Below is a small trained network, with its code and all its weights. Each question gives an input and a class and asks what happens when units are switched off, that is, made to give their printed mean instead of their output.

import numpy as np


def w(rows, s, z=0):
    codes = np.array(rows[::2]) - 128.0
    scale = np.full(codes.shape[1], s)
    scale[-1] = z or s
    return codes * scale


def norm(h):
    return h / np.sqrt((h * h).mean(-1, keepdims=True) + 1e-5)


def f(y):
    return np.maximum(y, 0)


def log_softmax(a):
    a = a - a.max(-1, keepdims=True)
    return a - np.log(np.exp(a).sum(-1, keepdims=True))


def net(x, mask):
    res = np.array(x, float).reshape(1, 6) / 4 @ E
    u = 0
    for l in range(2):
        y = f(norm(res) @ A[l][:, :-1].T + A[l][:, -1])
        res = res + np.where(mask[u : u + 8], y, B[l][:, -1]) @ B[l][:, :-1]
        u += 8
    return log_softmax(norm(res)[-1] @ U[:, :-1].T + U[:, -1])


A, B = {}, {}
E = w([
[131,135,122,124,125],'x0',
[38,169,100,199,68],'x1',
[129,128,127,128,125],'x2',
[126,140,194,115,3],'x3',
[141,107,119,143,116],'x4',
[227,201,116,244,177],'x5',
],0.005)
A[0] = w([
[153,159,175,90,117,86],'0.n1',
[44,41,24,87,205,153],'0.n2',
[133,158,72,213,208,119],'0.n3',
[178,161,223,183,104,42],'0.n4',
[163,144,75,158,56,73],'0.n5',
[203,109,187,69,172,255],'0.n6',
[254,218,179,211,82,25],'0.n7',
[164,146,105,171,173,107],'0.n8',
],0.0088,0.0045)
B[0] = w([
[137,63,81,177,85,147],'0.n1',
[85,148,39,200,163,254],'0.n2',
[174,153,220,158,71,226],'0.n3',
[82,31,11,228,194,172],'0.n4',
[150,98,134,196,183,156],'0.n5',
[190,87,9,50,112,254],'0.n6',
[68,149,66,121,164,225],'0.n7',
[134,75,209,2,185,185],'0.n8',
],0.0077,0.0069)
A[1] = w([
[141,93,62,61,124,179],'1.n1',
[157,36,98,191,135,133],'1.n2',
[183,234,215,129,130,159],'1.n3',
[87,86,108,145,181,194],'1.n4',
[139,113,124,92,3,89],'1.n5',
[30,128,131,154,93,77],'1.n6',
[70,173,211,98,47,31],'1.n7',
[198,133,142,55,140,5],'1.n8',
],0.012,0.0024)
B[1] = w([
[159,131,126,178,66,254],'1.n1',
[88,157,135,71,112,220],'1.n2',
[170,135,132,144,41,164],'1.n3',
[177,126,143,136,87,219],'1.n4',
[52,76,203,67,97,174],'1.n5',
[136,176,165,120,224,198],'1.n6',
[171,179,103,71,160,156],'1.n7',
[63,69,190,153,252,170],'1.n8',
],0.011,0.0087)
U = w([
[178,91,7,130,98,253],'0',
[61,194,109,208,185,172],'1',
[207,46,173,114,210,24],'2',
[194,169,198,178,57,118],'3',
[89,26,157,68,33,45],'4',
[72,166,203,38,158,81],'5',
],0.019,0.0032)

Each question gives the input, the list of numbers given to net, and the class t.
The units are the neurons (one row each of A and B). Each row of codes is followed by its name. A weight is (code - 128) times the scale printed after its matrix; where a second scale follows, it is the last column's (A, B and U).
mask holds one flag per neuron, layer by layer. A switched-off neuron (its flag False) gives its mean, the last column of its row in B, instead of its output. The means were averaged over made-up inputs and are rounded, as every weight is.
A unit's drop is (log p(t) with every unit on - log p(t) with that unit switched off) / (log p(t) with every unit on - log p(t) with every unit switched off).
The circuit of an input: a set's keep is (log p(t) with only the set's units on - log p(t) with every unit switched off) / (log p(t) with every unit on - log p(t) with every unit switched off). Starting from the 12 units with the biggest drops (on a tie, the unit counted first), units are removed one at a time, each time the one whose removal leaves the highest keep (on an exact tie, the one counted first), for as long as the keep stays at least 0.8.
units of the circuit, in order: the units of the circuit, biggest drop first
k most important neurons: the k neurons with the biggest drops, biggest first
top k neurons in layer l: the k neurons of layer l with the biggest drops, biggest first
drop of u: that unit's drop, to one decimal
input [-1,2,-5,-1,5,-1], class 1: units of the circuit, in order -> 0.n6
input [2,2,-1,4,-1,-8], class 5: units of the circuit, in order -> 0.n6, 1.n6
input [-1,5,-1,0,6,6], class 3: 3 most important neurons -> 0.n3, 0.n2, 0.n6
input [8,4,5,0,8,8], class 3: 4 most important neurons -> 0.n3, 0.n2, 0.n6, 0.n8
input [6,1,3,6,-6,2], class 1: 2 most important neurons -> 0.n6, 1.n6
input [-8,1,-5,-5,-5,-8], class 1: 3 most important neurons -> 0.n2, 0.n6, 1.n6
input [-3,4,-4,3,7,8], class 1: 2 most important neurons -> 0.n4, 0.n7
input [3,7,0,5,7,0], class 5: top 3 neurons in layer 0 -> 0.n2, 0.n6, 0.n7
input [7,3,1,-2,8,5], class 3: 2 most important neurons -> 0.n3, 0.n6
input [-8,2,-5,6,8,-6], class 5: 3 most important neurons -> 0.n6, 1.n7, 1.n6
input [1,-8,6,-8,-6,0], class 0: 2 most important neurons -> 0.n6, 0.n2
input [7,7,5,0,-2,-8], class 1: 2 most important neurons -> 0.n2, 0.n3
input [6,1,3,5,6,4], class 1: top 2 neurons in layer 0 -> 0.n6, 0.n7
input [6,3,5,-5,8,4], class 3: 3 most important neurons -> 0.n3, 0.n6, 1.n3
input [8,-5,-5,-3,7,-8], class 0: units of the circuit, in order -> 0.n2
input [0,0,2,-1,8,1], class 2: 2 most important neurons -> 0.n8, 1.n8
input [-1,7,-3,5,-3,0], class 5: top 2 neurons in layer 0 -> 0.n2, 0.n7
input [-8,8,-4,-3,2,1], class 3: top 2 neurons in layer 1 -> 1.n3, 1.n8
input [7,2,-5,-6,8,6], class 3: drop of 0.n3 -> 1.1
input [0,2,2,8,0,3], class 1: drop of 0.n6 -> 0.5
input [4,1,-6,-2,-1,3], class 3: drop of 0.n6 -> 0.5
